Below is a small trained network, with its code and all its weights. Each question gives an input and a class and asks what happens when units are switched off, that is, made to give their printed mean instead of their output.

import numpy as np


def w(rows, s, z=0):
    codes = np.array(rows[::2]) - 128.0
    scale = np.full(codes.shape[1], s)
    scale[-1] = z or s
    return codes * scale


def f(y):
    return y / 2 * (1 + np.tanh(0.7978845608 * (y + 0.044715 * y**3)))


def log_softmax(a):
    a = a - a.max(-1, keepdims=True)
    return a - np.log(np.exp(a).sum(-1, keepdims=True))


def net(x, mask):
    res = np.array(x, float).reshape(1, 3) / 4 @ E
    y = f(res @ A[0][:, :-1].T + A[0][:, -1])
    res = res + np.where(mask, y, B[0][:, -1]) @ B[0][:, :-1]
    return log_softmax(res[-1] @ U[:, :-1].T + U[:, -1])


A, B = {}, {}
E = w([
[129,54,21,79,140,142,130],'x0',
[138,134,113,148,10,103,82],'x1',
[149,90,113,135,180,54,34],'x2',
],0.013)
A[0] = w([
[105,96,79,135,10,114,115,124],'n1',
[141,70,113,137,104,124,173,94],'n2',
[119,156,251,148,92,121,120,93],'n3',
[131,150,122,132,107,203,137,108],'n4',
[132,146,141,142,49,109,109,111],'n5',
[126,98,147,134,213,146,191,102],'n6',
[120,81,40,118,102,149,150,104],'n7',
[105,116,144,109,125,156,189,106],'n8',
[122,111,132,121,103,126,132,253],'n9',
[192,79,153,163,100,215,81,122],'n10',
[157,113,136,132,147,76,62,107],'n11',
[144,115,112,127,43,119,114,93],'n12',
[136,122,129,109,30,153,216,112],'n13',
[131,97,127,119,142,119,31,136],'n14',
[113,136,119,139,109,163,176,148],'n15',
[120,94,24,124,100,140,161,120],'n16',
[113,101,142,132,141,112,77,105],'n17',
[120,119,72,102,121,165,90,93],'n18',
],0.014)
B[0] = w([
[128,160,100,78,160,153,91,231],'n1',
[122,138,140,100,116,94,149,145],'n2',
[167,105,219,90,100,102,152,226],'n3',
[127,108,104,137,142,67,138,168],'n4',
[135,144,120,84,169,142,110,192],'n5',
[111,179,101,55,142,145,69,201],'n6',
[162,114,199,109,126,88,155,214],'n7',
[107,123,102,119,145,79,103,171],'n8',
[162,122,123,253,142,248,113,248],'n9',
[129,133,111,110,127,128,139,142],'n10',
[55,99,114,126,98,75,146,205],'n11',
[103,145,108,65,158,113,120,182],'n12',
[70,118,90,169,109,62,122,225],'n13',
[113,127,100,173,132,96,145,222],'n14',
[115,117,101,167,118,113,113,188],'n15',
[155,117,205,120,103,116,130,224],'n16',
[135,168,109,123,106,66,83,165],'n17',
[103,147,178,88,101,100,141,171],'n18',
],0.028,0.014)
U = w([
[50,132,88,223,101,63,133,106],'0',
[174,127,246,120,87,128,162,120],'1',
[106,187,86,48,201,183,107,140],'2',
[150,126,106,255,119,240,163,253],'3',
[150,129,69,105,102,178,215,12],'4',
],0.0098,0.0036)

Each question gives the input, the list of numbers given to net, and the class t.
The units are the neurons (one row each of A and B). Each row of codes is followed by its name. A weight is (code - 128) times the scale printed after its matrix; where a second scale follows, it is the last column's (A, B and U).
mask holds one flag per neuron, in row order. A switched-off neuron (its flag False) gives its mean, the last column of its row in B, instead of its output. The means were averaged over made-up inputs and are rounded, as every weight is.
A unit's drop is (log p(t) with every unit on - log p(t) with that unit switched off) / (log p(t) with every unit on - log p(t) with every unit switched off).
The circuit of an input: a set's keep is (log p(t) with only the set's units on - log p(t) with every unit switched off) / (log p(t) with every unit on - log p(t) with every unit switched off). Starting from the 12 units with the biggest drops (on a tie, the unit counted first), units are removed one at a time, each time the one whose removal leaves the highest keep (on an exact tie, the one counted first), for as long as the keep stays at least 0.8.
units of the circuit, in order: the units of the circuit, biggest drop first
unit that matters most: the unit with the biggest drop
top k neurons: the k neurons with the biggest drops, biggest first
drop of u: that unit's drop, to one decimal
input [-3,-8,6], class 2: units of the circuit, in order	n6
input [3,-1,3], class 3: units of the circuit, in order	n13, n3, n8, n12
input [-1,-4,-2], class 2: top 4 neurons	n6, n9, n14, n13
input [6,6,-3], class 1: top 2 neurons	n16, n7
input [5,8,7], class 2: top 4 neurons	n1, n12, n13, n5
input [2,-8,-8], class 0: top 4 neurons	n13, n15, n1, n4
input [7,-5,-6], class 1: top 4 neurons	n16, n7, n14, n11
input [-6,-8,7], class 2: top 2 neurons	n6, n13
input [5,7,6], class 2: top 4 neurons	n1, n13, n12, n5
input [-5,-2,3], class 1: top 2 neurons	n3, n13
input [-6,5,-6], class 0: top 3 neurons	n13, n16, n7
input [7,1,-6], class 1: top 4 neurons	n16, n7, n14, n11
input [-4,-5,1], class 2: top 4 neurons	n6, n16, n7, n9
input [4,4,1], class 1: unit that matters most	n16
input [-8,-5,-8], class 0: top 4 neurons	n13, n15, n8, n16
input [-4,3,0], class 1: top 2 neurons	n3, n14
input [8,-7,-1], class 1: top 2 neurons	n16, n7
input [2,3,2], class 3: drop of n3	0.1
input [-8,3,-8], class 0: drop of n7	0.5
input [-2,0,-3], class 3: unit that matters most	n11
input [-5,7,5], class 2: drop of n5	0.5
input [7,-6,-5], class 1: drop of n16	1.7
